Below are the code and all the weights of a small trained network. Each question names an input and a class and asks about switching units off, where a switched-off unit gives its printed mean instead of its output.

import numpy as np


def w(rows, s, z=0):
    codes = np.array(rows[::2]) - 128.0
    scale = np.full(codes.shape[1], s)
    scale[-1] = z or s
    return codes * scale


def f(y):
    return np.maximum(y, 0)


def log_softmax(a):
    a = a - a.max(-1, keepdims=True)
    return a - np.log(np.exp(a).sum(-1, keepdims=True))


def net(x, mask):
    res = np.array(x, float).reshape(1, 3) / 4 @ E
    y = f(res @ A[0][:, :-1].T + A[0][:, -1])
    res = res + np.where(mask, y, B[0][:, -1]) @ B[0][:, :-1]
    return log_softmax(res[-1] @ U[:, :-1].T + U[:, -1])


A, B = {}, {}
E = w([
[203,196,199,34,176,129,116,92,59,31],'x0',
[53,183,22,82,151,82,12,49,195,83],'x1',
[165,105,57,43,31,2,203,173,138,89],'x2',
],0.0062)
A[0] = w([
[150,114,89,45,33,34,216,151,164,127,109],'N1',
[186,62,247,189,111,157,230,220,28,188,117],'N2',
[127,150,189,203,173,188,74,118,102,164,255],'N3',
[130,137,171,172,167,188,89,96,134,162,53],'N4',
[36,48,73,246,65,157,101,166,204,216,60],'N5',
[212,54,217,177,98,199,231,220,57,182,81],'N6',
[186,195,206,77,162,125,106,101,55,53,118],'N7',
[78,117,203,194,191,207,79,86,94,140,53],'N8',
[69,54,88,205,88,116,126,159,188,218,141],'N9',
[172,120,81,66,15,22,187,191,129,76,91],'N10',
[15,189,1,107,141,105,34,32,219,98,106],'N11',
[56,91,89,225,86,110,106,167,230,223,176],'N12',
[69,80,59,201,97,151,149,156,225,216,41],'N13',
[162,217,220,47,175,138,108,101,64,56,126],'N14',
[87,172,202,160,177,241,82,73,103,163,158],'N15',
[171,191,145,71,133,143,71,89,110,55,83],'N16',
[106,174,165,184,199,211,106,114,115,185,55],'N17',
[103,141,120,176,193,180,83,27,132,131,79],'N18',
],0.0044,0.0034)
B[0] = w([
[130,59,101,148,54,68,89,60,67,178,208],'N1',
[102,185,69,43,135,210,73,213,192,207,241],'N2',
[97,60,69,156,104,100,104,118,93,137,232],'N3',
[160,89,127,133,32,74,63,77,58,192,161],'N4',
[229,130,195,122,142,65,180,110,152,101,219],'N5',
[120,218,60,31,128,176,77,218,184,238,230],'N6',
[208,89,196,119,187,46,181,138,168,75,199],'N7',
[158,99,106,134,65,40,84,77,86,199,184],'N8',
[189,109,201,139,153,72,174,145,151,84,218],'N9',
[115,70,84,156,47,40,48,50,27,198,210],'N10',
[142,191,94,2,146,185,76,218,181,167,254],'N11',
[207,106,184,122,172,81,211,152,157,100,238],'N12',
[252,138,224,89,137,57,170,97,152,107,195],'N13',
[203,89,188,124,186,64,191,132,173,90,210],'N14',
[141,79,87,140,78,61,112,114,80,151,219],'N15',
[203,142,194,97,163,95,156,158,197,108,179],'N16',
[125,91,120,142,30,45,64,60,53,182,177],'N17',
[127,116,105,79,75,86,79,133,96,202,180],'N18',
],0.0052,0.0063)
U = w([
[122,82,96,143,72,94,97,80,33,151,80],'0',
[174,122,232,127,169,103,193,123,171,103,83],'1',
[112,219,73,77,137,165,93,166,187,158,103],'2',
[92,100,101,159,153,145,157,131,114,106,252],'3',
[5,212,173,215,128,209,174,84,99,63,9],'4',
[21,225,157,207,133,209,198,66,88,66,2],'5',
[42,197,148,213,129,224,186,56,110,63,7],'6',
],0.012,0.0091)

Each question gives the input, the list of numbers given to net, and the class t.
The units are the neurons (one row each of A and B). Each row of codes is followed by its name. A weight is (code - 128) times the scale printed after its matrix; where a second scale follows, it is the last column's (A, B and U).
mask holds one flag per neuron, in row order. A switched-off neuron (its flag False) gives its mean, the last column of its row in B, instead of its output. The means were averaged over made-up inputs and are rounded, as every weight is.
A unit's drop is (log p(t) with every unit on - log p(t) with that unit switched off) / (log p(t) with every unit on - log p(t) with every unit switched off).
The circuit of an input: a set's keep is (log p(t) with only the set's units on - log p(t) with every unit switched off) / (log p(t) with every unit on - log p(t) with every unit switched off). Starting from the 12 units with the biggest drops (on a tie, the unit counted first), units are removed one at a time, each time the one whose removal leaves the highest keep (on an exact tie, the one counted first), for as long as the keep stays at least 0.8.
circuit, biggest first: the units of the circuit, biggest drop first
top k neurons: the k neurons with the biggest drops, biggest first
drop when u is switched off: that unit's drop, to one decimal
input [-4,8,8], class 0: circuit, biggest first : (N10)
input [7,7,-2], class 1: top 2 neurons : (N14; N7)
input [-6,4,-5], class 1: top 3 neurons : (N12; N5; N13)
input [-7,-8,-6], class 2: top 2 neurons : (N6; N2)
input [0,-1,-2], class 3: top 3 neurons : (N10; N1; N11)
input [7,5,6], class 1: top 4 neurons : (N16; N14; N7; N3)
input [2,2,-2], class 3: top 2 neurons : (N6; N2)
input [2,6,-6], class 0: top 3 neurons : (N2; N6; N15)
input [-3,-7,8], class 0: top 3 neurons : (N10; N1; N11)
input [0,-3,6], class 0: top 2 neurons : (N10; N1)
input [7,6,-3], class 1: top 2 neurons : (N14; N7)
input [3,-7,5], class 2: drop when N6 is switched off : 0.4
input [4,-8,-3], class 2: drop when N2 is switched off : 0.2
input [-8,-1,-4], class 1: drop when N8 is switched off : 0.0
input [-6,-8,-2], class 2: circuit, biggest first : (N6)
